Here is a tiny trained network, its code and every weight. The questions are about switching its units off for an input and a class, where a switched-off unit gives its printed mean instead of its output.

import numpy as np


def w(rows, s, z=0):
    codes = np.array(rows[::2]) - 128.0
    scale = np.full(codes.shape[1], s)
    scale[-1] = z or s
    return codes * scale


def f(y):
    return y / 2 * (1 + np.tanh(0.7978845608 * (y + 0.044715 * y**3)))


def log_softmax(a):
    a = a - a.max(-1, keepdims=True)
    return a - np.log(np.exp(a).sum(-1, keepdims=True))


def net(x, mask):
    res = np.array(x, float).reshape(1, 7) / 4 @ E
    y = f(res @ A[0][:, :-1].T + A[0][:, -1])
    res = res + np.where(mask, y, B[0][:, -1]) @ B[0][:, :-1]
    return log_softmax(res[-1] @ U[:, :-1].T + U[:, -1])


A, B = {}, {}
E = w([
[132,124,129,134,128,127],'x0',
[120,1,23,77,53,151],'x1',
[22,93,34,165,254,100],'x2',
[128,132,123,132,124,121],'x3',
[95,19,234,124,130,37],'x4',
[116,135,125,134,117,124],'x5',
[130,125,130,132,128,128],'x6',
],0.0096)
A[0] = w([
[143,116,95,110,94,83,62],'n0',
[95,94,178,109,125,97,40],'n1',
[134,165,162,139,147,104,88],'n2',
[147,118,175,121,77,128,73],'n3',
[207,134,172,114,76,155,62],'n4',
[117,164,153,94,149,113,69],'n5',
[131,61,78,135,86,130,134],'n6',
[138,81,99,98,81,150,128],'n7',
[143,181,164,147,153,105,110],'n8',
[130,98,163,105,142,112,65],'n9',
[216,137,166,105,37,152,121],'n10',
[121,77,99,99,77,123,118],'n11',
[157,153,63,164,107,120,74],'n12',
[155,200,62,135,128,246,1],'n13',
[110,96,100,100,78,135,121],'n14',
[102,87,73,161,219,111,92],'n15',
[116,182,189,156,147,120,113],'n16',
[118,49,179,163,116,87,13],'n17',
[132,80,89,134,103,151,110],'n18',
[150,112,145,169,110,152,2],'n19',
[157,142,146,169,168,115,92],'n20',
],0.014,0.0037)
B[0] = w([
[121,113,155,119,157,148,152],'n0',
[139,133,156,52,89,86,173],'n1',
[140,94,118,137,129,165,172],'n2',
[101,144,74,125,111,101,179],'n3',
[86,140,81,173,120,107,215],'n4',
[163,132,130,162,118,158,150],'n5',
[118,98,172,155,176,169,212],'n6',
[156,121,161,172,168,155,204],'n7',
[144,95,184,188,166,188,192],'n8',
[147,119,113,77,120,120,153],'n9',
[58,178,57,174,106,101,252],'n10',
[153,115,151,156,166,165,202],'n11',
[156,108,167,88,126,95,171],'n12',
[194,101,161,34,69,68,251],'n13',
[136,119,158,163,151,166,189],'n14',
[37,197,68,179,84,70,240],'n15',
[158,90,150,171,186,159,204],'n16',
[190,113,121,6,78,112,194],'n17',
[140,118,142,162,152,156,186],'n18',
[119,120,116,131,115,128,129],'n19',
[148,115,136,150,139,154,166],'n20',
],0.011,0.014)
U = w([
[15,151,43,209,85,76,67],'0',
[168,89,207,206,178,254,130],'1',
[206,98,169,21,55,61,255],'2',
],0.0092,0.00076)

Each question gives the input, the list of numbers given to net, and the class t.
The units are the neurons (one row each of A and B). Each row of codes is followed by its name. A weight is (code - 128) times the scale printed after its matrix; where a second scale follows, it is the last column's (A, B and U).
mask holds one flag per neuron, in row order. A switched-off neuron (its flag False) gives its mean, the last column of its row in B, instead of its output. The means were averaged over made-up inputs and are rounded, as every weight is.
A unit's drop is (log p(t) with every unit on - log p(t) with that unit switched off) / (log p(t) with every unit on - log p(t) with every unit switched off).
The circuit of an input: a set's keep is (log p(t) with only the set's units on - log p(t) with every unit switched off) / (log p(t) with every unit on - log p(t) with every unit switched off). Starting from the 12 units with the biggest drops (on a tie, the unit counted first), units are removed one at a time, each time the one whose removal leaves the highest keep (on an exact tie, the one counted first), for as long as the keep stays at least 0.8.
units of the circuit, in order: the units of the circuit, biggest drop first
unit that matters most: the unit with the biggest drop
top k neurons: the k neurons with the biggest drops, biggest first
drop of u: that unit's drop, to one decimal
input [-4,-6,-2,2,7,-2,-2], class 2: unit that matters most	n17
input [2,7,-7,2,-7,4,5], class 0: top 2 neurons	(n10, n4)
input [5,-7,6,5,-2,8,4], class 1: top 4 neurons	(n10, n8, n16, n4)
input [-2,2,7,-4,-8,0,-8], class 2: top 2 neurons	(n13, n10)
input [-6,-8,7,3,8,1,0], class 1: top 3 neurons	(n16, n8, n13)
input [2,0,-6,-7,-7,-6,-1], class 2: top 2 neurons	(n13, n15)
input [-8,-8,-8,1,4,-8,-6], class 0: top 3 neurons	(n10, n4, n3)
input [-2,-1,6,2,-7,6,8], class 2: top 2 neurons	(n13, n10)
input [6,8,-3,-5,-8,-5,4], class 1: top 3 neurons	(n7, n6, n14)
input [0,-6,5,-1,-1,-6,2], class 1: top 2 neurons	(n10, n8)
input [-7,2,-3,-6,-2,3,-1], class 0: top 2 neurons	(n10, n17)
input [7,8,-7,4,0,-7,0], class 1: top 3 neurons	(n7, n15, n11)
input [3,6,-6,2,2,6,-4], class 0: top 3 neurons	(n10, n4, n3)
input [5,4,-6,-4,-4,0,-3], class 0: units of the circuit, in order	(n10)
input [4,-4,1,5,5,7,7], class 2: drop of n6	0.4
input [8,7,-3,-3,7,8,-2], class 1: drop of n11	1.0
input [-7,7,-1,3,5,-4,3], class 1: drop of n16	0.0
